Below is a small trained network, with its code and all its weights. Each question gives an input and a class and asks what happens when units are switched off, that is, made to give their printed mean instead of their output.

import numpy as np


def w(rows, s, z=0):
    codes = np.array(rows[::2]) - 128.0
    scale = np.full(codes.shape[1], s)
    scale[-1] = z or s
    return codes * scale


def f(y):
    return np.maximum(y, 0)


def log_softmax(a):
    a = a - a.max(-1, keepdims=True)
    return a - np.log(np.exp(a).sum(-1, keepdims=True))


def net(x, mask):
    res = np.array(x, float).reshape(1, 4) / 4 @ E
    y = f(res @ A[0][:, :-1].T + A[0][:, -1])
    res = res + np.where(mask, y, B[0][:, -1]) @ B[0][:, :-1]
    return log_softmax(res[-1] @ U[:, :-1].T + U[:, -1])


A, B = {}, {}
E = w([
[39,89,123,196],'x0',
[145,134,3,144],'x1',
[99,247,131,144],'x2',
[127,129,128,127],'x3',
],0.015)
A[0] = w([
[177,106,74,97,116],'N0',
[196,89,71,86,167],'N1',
[34,165,203,162,109],'N2',
[51,168,155,187,84],'N3',
[180,162,149,78,178],'N4',
[159,102,183,91,54],'N5',
[55,75,95,200,58],'N6',
[162,151,141,85,162],'N7',
[226,204,170,36,74],'N8',
[137,12,152,129,108],'N9',
[154,111,98,99,75],'N10',
[201,193,170,69,54],'N11',
[197,83,69,75,156],'N12',
[93,52,123,145,129],'N13',
[120,246,113,144,160],'N14',
[216,104,79,78,137],'N15',
[76,88,115,201,109],'N16',
[83,154,172,148,124],'N17',
[139,95,236,61,58],'N18',
[113,228,105,124,60],'N19',
[182,110,57,85,121],'N20',
[128,47,164,147,51],'N21',
[127,221,104,129,46],'N22',
[159,108,80,92,73],'N23',
[148,104,254,103,130],'N24',
[113,158,3,185,2],'N25',
[63,157,168,174,97],'N26',
[186,91,46,99,149],'N27',
[62,73,90,176,24],'N28',
[126,141,44,160,107],'N29',
[92,103,121,176,121],'N30',
[136,215,105,134,33],'N31',
[70,170,187,163,72],'N32',
[181,102,86,109,54],'N33',
],0.0083,0.0094)
B[0] = w([
[130,160,145,160,189],'N0',
[141,181,133,173,231],'N1',
[91,144,195,157,249],'N2',
[108,153,181,165,214],'N3',
[156,126,87,108,212],'N4',
[161,151,89,129,157],'N5',
[168,133,61,96,200],'N6',
[146,125,105,116,188],'N7',
[86,59,150,57,218],'N8',
[112,80,120,57,224],'N9',
[122,144,148,148,149],'N10',
[79,76,166,82,182],'N11',
[143,182,140,170,232],'N12',
[135,113,103,91,200],'N13',
[91,66,150,70,254],'N14',
[133,168,141,160,222],'N15',
[135,113,101,97,208],'N16',
[108,138,163,139,197],'N17',
[190,154,38,118,202],'N18',
[158,123,69,104,187],'N19',
[129,167,148,162,205],'N20',
[78,75,174,75,171],'N21',
[173,142,53,111,174],'N22',
[117,151,152,153,161],'N23',
[153,108,67,77,244],'N24',
[59,8,177,21,197],'N25',
[118,138,166,152,206],'N26',
[139,171,140,162,229],'N27',
[192,167,42,121,172],'N28',
[142,101,98,79,197],'N29',
[128,117,119,103,184],'N30',
[193,163,32,121,164],'N31',
[112,151,175,158,198],'N32',
[123,157,147,157,160],'N33',
],0.013,0.0091)
U = w([
[221,149,37,119,209],'0',
[45,35,176,71,152],'1',
[107,203,225,250,2],'2',
],0.014,0.0027)

Each question gives the input, the list of numbers given to net, and the class t.
The units are the neurons (one row each of A and B). Each row of codes is followed by its name. A weight is (code - 128) times the scale printed after its matrix; where a second scale follows, it is the last column's (A, B and U).
mask holds one flag per neuron, in row order. A switched-off neuron (its flag False) gives its mean, the last column of its row in B, instead of its output. The means were averaged over made-up inputs and are rounded, as every weight is.
A unit's drop is (log p(t) with every unit on - log p(t) with that unit switched off) / (log p(t) with every unit on - log p(t) with every unit switched off).
The circuit of an input: a set's keep is (log p(t) with only the set's units on - log p(t) with every unit switched off) / (log p(t) with every unit on - log p(t) with every unit switched off). Starting from the 12 units with the biggest drops (on a tie, the unit counted first), units are removed one at a time, each time the one whose removal leaves the highest keep (on an exact tie, the one counted first), for as long as the keep stays at least 0.8.
units of the circuit, in order: the units of the circuit, biggest drop first
most important unit: the unit with the biggest drop
k most important neurons: the k neurons with the biggest drops, biggest first
drop of u: that unit's drop, to one decimal
input [-4,0,1,0], class 1: most important unit	N8
input [5,1,-2,6], class 0: 3 most important neurons	N25; N14; N28
input [6,2,-8,-2], class 0: 2 most important neurons	N28; N6
input [3,1,0,-6], class 0: 2 most important neurons	N25; N14
input [4,0,6,0], class 2: 2 most important neurons	N8; N9
input [2,7,2,6], class 1: 2 most important neurons	N25; N18
input [-7,-4,8,0], class 1: 2 most important neurons	N8; N11
input [0,-3,-2,5], class 0: 3 most important neurons	N25; N14; N8
input [7,3,-5,0], class 0: 2 most important neurons	N28; N6
input [-8,-4,5,3], class 1: 2 most important neurons	N8; N11
input [2,4,1,4], class 1: 2 most important neurons	N25; N18
input [4,1,-4,8], class 0: 2 most important neurons	N25; N14
input [8,4,-6,-7], class 0: 2 most important neurons	N28; N6
input [-7,-6,-2,-4], class 0: units of the circuit, in order	N18
input [-5,-2,3,3], class 1: 2 most important neurons	N8; N11
input [4,5,3,4], class 1: drop of N25	1.3
input [7,-5,1,5], class 2: drop of N2	0.2
